Below is a small trained network, with its code and all its weights. Each question gives an input and a target symbol and asks what happens when units are switched off, that is, made to give their printed mean instead of their output.

import numpy as np


def w(rows, s, z=0):
    codes = np.array(rows[::2]) - 128.0
    scale = np.full(codes.shape[1], s)
    scale[-1] = z or s
    return codes * scale


def norm(h):
    return h / np.sqrt((h * h).mean(-1, keepdims=True) + 1e-5)


def f(y):
    return y / 2 * (1 + np.tanh(0.7978845608 * (y + 0.044715 * y**3)))


def softmax(a):
    e = np.exp(a - a.max(-1, keepdims=True))
    return e / e.sum(-1, keepdims=True)


def log_softmax(a):
    a = a - a.max(-1, keepdims=True)
    return a - np.log(np.exp(a).sum(-1, keepdims=True))


def net(x, mask):
    ids = ['ΦΨαδηλμπτ'.index(c) for c in x.split()]
    T = len(ids)
    res = E[ids] + P[:T]
    r = norm(res)
    for j in range(2):
        rows = slice(2 * j, 2 * j + 2)
        q, k, v = (r @ M[0][rows].T for M in (Q, K, V))
        z = softmax(np.where(np.tri(T) > 0, q @ k.T / 2**0.5, -1e9)) @ v
        o = O[0][rows]
        res = res + np.where(mask[j], z, o[:, -1]) @ o[:, :-1]
    y = f(norm(res) @ A[0][:, :-1].T + A[0][:, -1])
    res = res + np.where(mask[2:26], y, B[0][:, -1]) @ B[0][:, :-1]
    return log_softmax(norm(res)[-1] @ U[:, :-1].T + U[:, -1])


Q, K, V, O, A, B = {}, {}, {}, {}, {}, {}
E = w([
[160,129,152,133],'Φ',
[161,126,153,139],'Ψ',
[152,89,157,82],'α',
[161,104,185,95],'δ',
[131,202,60,179],'η',
[169,174,137,169],'λ',
[168,158,252,168],'μ',
[159,94,114,128],'π',
[104,148,137,137],'τ',
],0.03)
P = w([
[11,188,13,107],'0',
[3,75,57,212],'1',
[48,126,55,199],'2',
[94,158,58,197],'3',
[103,147,66,195],'4',
[125,168,67,194],'5',
[140,170,72,189],'6',
[146,160,79,195],'7',
[175,173,80,183],'8',
[172,172,82,190],'9',
[181,188,84,191],'10',
[184,181,85,180],'11',
[157,167,90,177],'12',
],0.0047)
Q[0] = w([
[159,78,113,140],'H0',
[184,124,217,34],'H0',
[214,141,255,93],'H1',
[188,111,224,148],'H1',
],0.0083)
K[0] = w([
[118,231,151,155],'H0',
[152,130,137,158],'H0',
[247,121,162,145],'H1',
[130,91,118,142],'H1',
],0.013)
V[0] = w([
[152,98,159,2],'H0',
[44,183,176,126],'H0',
[44,158,219,79],'H1',
[159,46,86,20],'H1',
],0.0071)
O[0] = w([
[83,30,158,107,130],'H0',
[218,255,91,58,50],'H0',
[141,194,229,98,51],'H1',
[196,135,78,180,6],'H1',
],0.0076,0.0017)
A[0] = w([
[135,137,95,143,150],'N0',
[67,163,6,94,85],'N1',
[129,182,188,92,159],'N2',
[114,137,108,29,59],'N3',
[76,170,174,162,137],'N4',
[147,118,178,59,114],'N5',
[141,92,52,152,100],'N6',
[72,163,167,118,253],'N7',
[143,108,148,85,139],'N8',
[161,164,90,167,223],'N9',
[166,174,84,115,150],'N10',
[128,90,63,135,170],'N11',
[136,95,123,139,115],'N12',
[197,111,157,123,143],'N13',
[120,148,117,185,112],'N14',
[181,154,200,157,115],'N15',
[118,109,105,50,84],'N16',
[160,67,134,111,158],'N17',
[172,121,55,75,170],'N18',
[79,141,104,175,163],'N19',
[135,127,126,154,150],'N20',
[121,92,126,137,130],'N21',
[167,104,32,144,176],'N22',
[127,158,132,150,110],'N23',
],0.017,0.0047)
B[0] = w([
[111,160,132,114,139],'N0',
[54,161,205,254,149],'N1',
[122,39,73,135,179],'N2',
[178,52,189,69,142],'N3',
[140,16,142,92,173],'N4',
[48,144,69,162,215],'N5',
[121,131,68,69,150],'N6',
[140,72,70,119,176],'N7',
[117,154,145,198,184],'N8',
[152,120,149,83,199],'N9',
[129,113,184,101,161],'N10',
[151,124,107,41,150],'N11',
[164,157,110,127,147],'N12',
[126,190,130,172,254],'N13',
[93,167,166,94,158],'N14',
[146,152,160,149,235],'N15',
[201,95,190,105,150],'N16',
[143,189,88,153,229],'N17',
[135,155,219,56,176],'N18',
[64,127,137,119,157],'N19',
[114,114,135,109,148],'N20',
[170,124,80,125,146],'N21',
[127,170,77,55,186],'N22',
[126,133,153,121,137],'N23',
],0.0093,0.0095)
U = w([
[116,77,103,134,19],'Φ',
[81,55,148,83,250],'Ψ',
[206,106,73,134,139],'α',
[112,138,101,234,206],'δ',
[10,180,150,97,177],'η',
[104,128,221,80,13],'λ',
[164,53,224,177,117],'μ',
[124,144,53,20,175],'π',
[145,129,196,55,32],'τ',
],0.013,0.0021)

Each question gives the input, a string of symbols that net reads in full, and the target symbol t.
The units are the heads (2 rows each of Q, K, V and O) and the neurons (one row each of A and B). Each row of codes is followed by its name. A weight is (code - 128) times the scale printed after its matrix; where a second scale follows, it is the last column's (O, A, B and U).
mask holds one flag per unit, heads first, then neurons. A switched-off unit (its flag False) gives its mean, the last column of its rows in O or B, instead of its output. The means were averaged over made-up inputs and are rounded, as every weight is.
A unit's drop is (log p(t) with every unit on - log p(t) with that unit switched off) / (log p(t) with every unit on - log p(t) with every unit switched off).
The circuit of an input: a set's keep is (log p(t) with only the set's units on - log p(t) with every unit switched off) / (log p(t) with every unit on - log p(t) with every unit switched off). Starting from the 12 units with the biggest drops (on a tie, the unit counted first), units are removed one at a time, each time the one whose removal leaves the highest keep (on an exact tie, the one counted first), for as long as the keep stays at least 0.8.
circuit, biggest first: the units of the circuit, biggest drop first
unit that matters most: the unit with the biggest drop
k most important neurons: the k neurons with the biggest drops, biggest first
heads that matter: for each layer, one digit per head in row order, 1 if its drop is at least 0.15 and else 0, layers parted by /
input α Φ α, target α: most important neuron	(N16)
input Ψ τ μ μ Φ, target μ: heads that matter	11
input δ η δ μ π α π α, target π: circuit, biggest first	(H1, N22)
input α τ α Φ π Φ, target π: heads that matter	01
input α δ π Φ α Ψ, target α: circuit, biggest first	(N5, N18, N8)
input Ψ Ψ Ψ μ α, target μ: circuit, biggest first	(N22, N8)
input τ τ μ τ Ψ Ψ, target τ: heads that matter	10
input Ψ δ μ α λ, target μ: circuit, biggest first	(H0, N5, N17)
input α Φ Φ, target α: heads that matter	11
input δ δ τ, target Ψ: heads that matter	00
input Ψ π α α λ μ λ Φ η Φ τ π η, target η: heads that matter	00
input α μ μ Φ, target μ: heads that matter	10
input η π δ λ δ τ Ψ λ, target τ: heads that matter	00
input λ τ λ τ Ψ τ Φ π, target τ: heads that matter	10
input η α μ α α λ, target λ: unit that matters most	N14
input δ π Φ α Ψ Ψ α, target α: heads that matter	11
input Φ α Ψ, target α: 2 most important neurons	(N5, N21)
input α η τ α Φ, target τ: 2 most important neurons	(N5, N9)
input τ μ δ δ μ α, target μ: 3 most important neurons	(N3, N16, N22)
input Φ α α π α, target π: 2 most important neurons	(N11, N15)
